Here is a tiny trained network, its code and every weight. The questions are about switching its units off for an input and a target symbol, where a switched-off unit gives its printed mean instead of its output.

import numpy as np


def w(rows, s, z=0):
    codes = np.array(rows[::2]) - 128.0
    scale = np.full(codes.shape[1], s)
    scale[-1] = z or s
    return codes * scale


def f(y):
    return np.maximum(y, 0)


def softmax(a):
    e = np.exp(a - a.max(-1, keepdims=True))
    return e / e.sum(-1, keepdims=True)


def log_softmax(a):
    a = a - a.max(-1, keepdims=True)
    return a - np.log(np.exp(a).sum(-1, keepdims=True))


def net(x, mask):
    ids = ['ΠΦΩαβεζηθλμξστψ'.index(c) for c in x.split()]
    T = len(ids)
    res = E[ids] + P[:T]
    u = 0
    for l in range(2):
        q, k, v = (res @ M[l].T for M in (Q, K, V))
        z = softmax(np.where(np.tri(T) > 0, q @ k.T / 4**0.5, -1e9)) @ v
        res = res + np.where(mask[u], z, O[l][:, -1]) @ O[l][:, :-1]
        u += 1
        y = f(res @ A[l][:, :-1].T + A[l][:, -1])
        res = res + np.where(mask[u : u + 12], y, B[l][:, -1]) @ B[l][:, :-1]
        u += 12
    return log_softmax(res[-1] @ U[:, :-1].T + U[:, -1])


Q, K, V, O, A, B = {}, {}, {}, {}, {}, {}
E = w([
[176,145,188,126,88,117,124,67,55,127,99],'Π',
[123,45,68,40,73,191,119,105,172,167,187],'Φ',
[159,105,136,136,105,128,38,179,85,150,71],'Ω',
[151,56,144,159,85,82,142,109,159,159,71],'α',
[65,58,133,134,157,60,172,58,188,177,113],'β',
[76,122,82,142,214,83,176,146,178,151,116],'ε',
[83,173,208,95,78,124,133,198,125,231,113],'ζ',
[101,153,153,93,252,123,165,41,99,91,83],'η',
[160,41,156,133,203,160,112,119,91,85,80],'θ',
[107,143,183,161,187,116,83,183,189,110,67],'λ',
[150,189,76,52,179,215,144,175,107,209,95],'μ',
[134,116,94,189,148,157,213,88,110,112,212],'ξ',
[94,204,172,109,125,214,121,131,191,168,226],'σ',
[187,128,158,190,144,193,109,134,176,79,130],'τ',
[114,147,134,181,108,151,186,223,82,70,155],'ψ',
],0.0045)
P = w([
[80,71,135,143,147,112,84,105,92,184,147],'0',
[190,190,123,107,144,101,134,144,107,114,135],'1',
[90,128,129,179,112,212,155,136,173,111,74],'2',
[134,56,200,143,253,165,158,174,101,199,195],'3',
[183,161,147,65,142,115,179,156,148,101,132],'4',
[82,131,140,162,97,238,169,128,189,120,58],'5',
],0.005)
Q[0] = w([
[38,123,116,196,101,254,133,117,158,133,53],'0.h0',
[159,82,141,143,170,171,190,149,183,79,143],'0.h0',
[144,147,164,160,95,153,224,159,183,117,41],'0.h0',
[137,97,214,179,227,182,131,165,93,215,162],'0.h0',
],0.028)
K[0] = w([
[103,154,117,42,76,242,98,138,157,249,157],'0.h0',
[169,84,148,67,144,135,174,154,175,76,179],'0.h0',
[131,139,197,23,109,108,224,154,166,157,88],'0.h0',
[193,218,157,187,144,229,179,196,131,86,153],'0.h0',
],0.022)
V[0] = w([
[89,156,204,148,142,51,178,175,92,162,4],'0.h0',
[66,233,239,119,132,116,41,169,183,169,150],'0.h0',
[93,184,87,81,110,162,150,84,116,229,188],'0.h0',
[145,118,92,67,161,179,96,206,65,173,30],'0.h0',
],0.011)
O[0] = w([
[90,166,89,188,122,59,28,100,125,114,186,255],'0.h0',
[79,185,254,141,152,135,62,160,180,125,174,177],'0.h0',
[143,89,176,50,136,91,169,134,158,130,196,123],'0.h0',
[123,75,81,119,150,116,58,152,114,34,147,231],'0.h0',
],0.0077,0.0013)
A[0] = w([
[175,143,102,177,6,197,67,131,155,93,77,41],'0.n0',
[190,229,127,109,140,107,91,94,116,78,61,143],'0.n1',
[194,167,135,96,2,52,81,156,60,149,154,180],'0.n2',
[134,228,121,129,105,143,184,58,91,52,131,156],'0.n3',
[63,103,112,82,91,168,179,151,150,60,110,116],'0.n4',
[90,75,125,177,181,148,133,69,155,198,98,139],'0.n5',
[175,240,101,37,112,128,150,73,116,114,154,92],'0.n6',
[144,98,128,90,154,55,111,96,120,186,189,120],'0.n7',
[78,73,129,180,34,142,114,23,117,154,125,48],'0.n8',
[101,217,4,152,81,154,166,189,163,148,139,106],'0.n9',
[109,160,77,170,84,45,128,122,187,183,63,123],'0.n10',
[168,57,104,60,115,148,36,99,100,77,130,253],'0.n11',
],0.0095,0.002)
B[0] = w([
[186,90,202,39,147,118,108,190,194,199,149,195],'0.n0',
[199,130,99,74,109,121,108,148,55,69,69,212],'0.n1',
[80,155,155,191,96,213,222,122,160,166,75,184],'0.n2',
[170,47,135,175,121,95,112,80,89,83,180,209],'0.n3',
[119,118,143,207,120,100,147,130,179,83,92,213],'0.n4',
[103,153,117,101,88,224,86,91,72,159,144,251],'0.n5',
[67,170,90,141,143,116,64,74,164,111,182,172],'0.n6',
[149,66,163,141,169,51,105,141,152,152,74,202],'0.n7',
[124,214,154,42,67,111,200,145,69,132,171,168],'0.n8',
[66,136,170,172,254,101,144,157,127,155,133,214],'0.n9',
[54,49,99,85,123,96,157,96,160,99,85,192],'0.n10',
[154,213,50,205,144,123,170,134,177,128,130,234],'0.n11',
],0.012,0.0024)
Q[1] = w([
[166,145,146,121,246,204,70,169,122,148,126],'1.h0',
[143,90,160,52,52,113,105,78,174,79,78],'1.h0',
[110,72,113,220,150,127,57,84,115,195,89],'1.h0',
[166,63,189,167,167,153,168,158,6,183,222],'1.h0',
],0.014)
K[1] = w([
[156,126,140,89,214,209,80,220,143,66,125],'1.h0',
[165,117,144,90,40,112,70,76,155,206,87],'1.h0',
[101,99,180,146,158,152,114,51,142,9,70],'1.h0',
[152,77,223,192,150,127,171,199,1,84,200],'1.h0',
],0.013)
V[1] = w([
[132,138,174,221,33,82,175,251,33,96,254],'1.h0',
[152,179,145,129,163,156,151,92,155,188,88],'1.h0',
[222,204,105,84,130,159,64,14,222,125,110],'1.h0',
[147,113,135,206,56,73,119,233,196,224,140],'1.h0',
],0.0061)
O[1] = w([
[146,126,173,185,107,69,189,253,19,116,247,109],'1.h0',
[131,154,126,155,132,167,131,112,193,144,102,168],'1.h0',
[196,242,54,115,155,149,111,75,205,78,73,5],'1.h0',
[163,75,120,156,53,98,170,250,210,83,190,183],'1.h0',
],0.0041,0.002)
A[1] = w([
[112,132,87,36,57,166,184,106,78,185,141,83],'1.n0',
[173,149,37,138,125,125,98,80,53,86,131,105],'1.n1',
[228,105,175,12,129,104,165,128,111,178,133,110],'1.n2',
[147,76,132,76,122,95,59,111,112,43,96,78],'1.n3',
[109,141,108,153,99,172,134,150,23,125,160,157],'1.n4',
[101,189,134,134,109,128,37,104,123,85,197,113],'1.n5',
[169,186,102,102,83,236,144,135,73,133,95,106],'1.n6',
[148,72,68,104,162,29,152,85,96,86,158,37],'1.n7',
[136,171,203,117,86,139,201,123,138,137,60,102],'1.n8',
[132,60,112,24,117,138,70,131,164,177,133,1],'1.n9',
[204,166,105,67,187,41,85,142,111,141,103,187],'1.n10',
[174,74,100,111,103,149,207,137,110,117,38,104],'1.n11',
],0.011,0.0019)
B[1] = w([
[130,159,139,128,170,74,107,185,99,12,95,186],'1.n0',
[98,132,199,164,131,39,202,58,108,156,163,205],'1.n1',
[184,156,122,144,225,177,178,57,114,67,187,171],'1.n2',
[173,171,75,177,50,78,151,151,92,104,113,193],'1.n3',
[99,128,63,115,78,168,169,129,95,160,166,253],'1.n4',
[115,120,137,76,76,154,70,86,147,62,179,198],'1.n5',
[196,113,168,211,113,173,28,149,116,166,88,186],'1.n6',
[218,161,131,61,152,173,98,170,200,169,157,199],'1.n7',
[121,199,168,76,93,132,184,138,127,155,78,196],'1.n8',
[155,133,95,102,91,35,96,91,135,237,156,175],'1.n9',
[41,87,112,63,190,156,123,194,76,119,89,215],'1.n10',
[140,3,130,110,108,125,134,116,138,81,145,202],'1.n11',
],0.013,0.0053)
U = w([
[112,213,180,102,88,149,173,150,143,162,89,104],'Π',
[135,58,112,95,94,141,174,110,160,101,93,121],'Φ',
[138,199,37,222,143,108,159,120,212,77,117,252],'Ω',
[100,150,119,121,100,96,108,165,83,72,71,77],'α',
[156,169,130,82,112,57,155,114,105,113,146,50],'β',
[142,105,83,121,81,85,95,104,147,201,114,134],'ε',
[117,50,223,175,161,48,99,198,127,156,154,86],'ζ',
[3,106,126,129,207,142,132,41,110,144,87,165],'η',
[129,132,148,203,92,98,140,52,106,136,127,106],'θ',
[100,132,143,97,87,151,59,102,161,78,188,161],'λ',
[136,141,89,72,179,153,108,212,158,133,106,109],'μ',
[173,115,125,118,179,166,137,117,90,61,120,90],'ξ',
[189,141,162,113,169,166,158,87,175,185,191,74],'σ',
[186,129,145,171,107,191,64,157,123,164,86,128],'τ',
[95,123,68,108,83,165,177,153,77,160,175,202],'ψ',
],0.0048,0.0024)

Each question gives the input, a string of symbols that net reads in full, and the target symbol t.
The units are the heads (4 rows each of Q, K, V and O) and the neurons (one row each of A and B). Each row of codes is followed by its name. A weight is (code - 128) times the scale printed after its matrix; where a second scale follows, it is the last column's (O, A, B and U).
mask holds one flag per unit, layer by layer, with each layer's heads first. A switched-off unit (its flag False) gives its mean, the last column of its rows in O or B, instead of its output. The means were averaged over made-up inputs and are rounded, as every weight is.
A unit's drop is (log p(t) with every unit on - log p(t) with that unit switched off) / (log p(t) with every unit on - log p(t) with every unit switched off).
The circuit of an input: a set's keep is (log p(t) with only the set's units on - log p(t) with every unit switched off) / (log p(t) with every unit on - log p(t) with every unit switched off). Starting from the 12 units with the biggest drops (on a tie, the unit counted first), units are removed one at a time, each time the one whose removal leaves the highest keep (on an exact tie, the one counted first), for as long as the keep stays at least 0.8.
units of the circuit, in order: the units of the circuit, biggest drop first
most important unit: the unit with the biggest drop
k most important neurons: the k neurons with the biggest drops, biggest first
top k neurons in layer l: the k neurons of layer l with the biggest drops, biggest first
input ζ λ Φ Ω α ψ, target Φ: units of the circuit, in order -> (0.h0, 1.n11)
input ξ ζ ψ Φ, target ψ: units of the circuit, in order -> (1.h0, 1.n4, 0.h0, 0.n5)
input σ σ λ ε τ Ω, target Π: units of the circuit, in order -> (0.h0, 1.n8)
input ζ ψ ψ Ω, target ψ: most important unit -> 1.h0
input ψ η Π, target ξ: top 2 neurons in layer 0 -> (0.n0, 0.n8)
input Π θ τ ψ ζ, target Π: units of the circuit, in order -> (0.n2, 1.n8)
input ε α τ ξ, target τ: units of the circuit, in order -> (0.h0, 1.n6, 0.n5, 0.n9)
input λ τ η ψ ζ Ω, target λ: units of the circuit, in order -> (0.h0, 1.n5)
input Π ξ Π τ ψ α, target β: 2 most important neurons -> (0.n8, 0.n0)
input ψ ζ ζ ε, target ζ: units of the circuit, in order -> (0.n7, 0.h0)
input μ ε α η, target η: 2 most important neurons -> (0.n11, 0.n7)
input ψ ξ ψ α α, target Φ: 2 most important neurons -> (1.n11, 0.n10)
input τ β ψ, target ζ: top 3 neurons in layer 0 -> (0.n0, 0.n9, 0.n5)
input Φ ε β ξ τ λ, target Φ: units of the circuit, in order -> (0.h0, 1.n11, 0.n4)
input ψ Π λ μ, target μ: top 4 neurons in layer 0 -> (0.n7, 0.n2, 0.n11, 0.n5)
input ψ Ω β η, target η: most important unit -> 1.h0
input τ ψ η μ ψ λ, target Ω: 2 most important neurons -> (0.n11, 0.n4)
input η ψ ε α ξ, target σ: 2 most important neurons -> (1.n7, 0.n3)
input ξ Φ ε ψ β, target ε: 3 most important neurons -> (1.n9, 0.n10, 0.n7)
input ψ ε ψ λ ξ Ω, target μ: most important unit -> 0.n0
input ψ Ω α μ, target μ: 2 most important neurons -> (0.n7, 1.n10)
input ζ η Φ Ω ε, target μ: top 3 neurons in layer 0 -> (0.n5, 0.n2, 0.n9)
input η σ μ σ θ, target ζ: 2 most important neurons -> (1.n1, 0.n11)
input η τ ε α Ω, target τ: 2 most important neurons -> (1.n6, 0.n2)
input ψ Φ τ σ, target τ: 2 most important neurons -> (1.n6, 0.n5)
input ψ λ ε, target η: top 2 neurons in layer 0 -> (0.n9, 0.n10)
input ψ ψ τ ζ α, target Φ: most important unit -> 1.n11
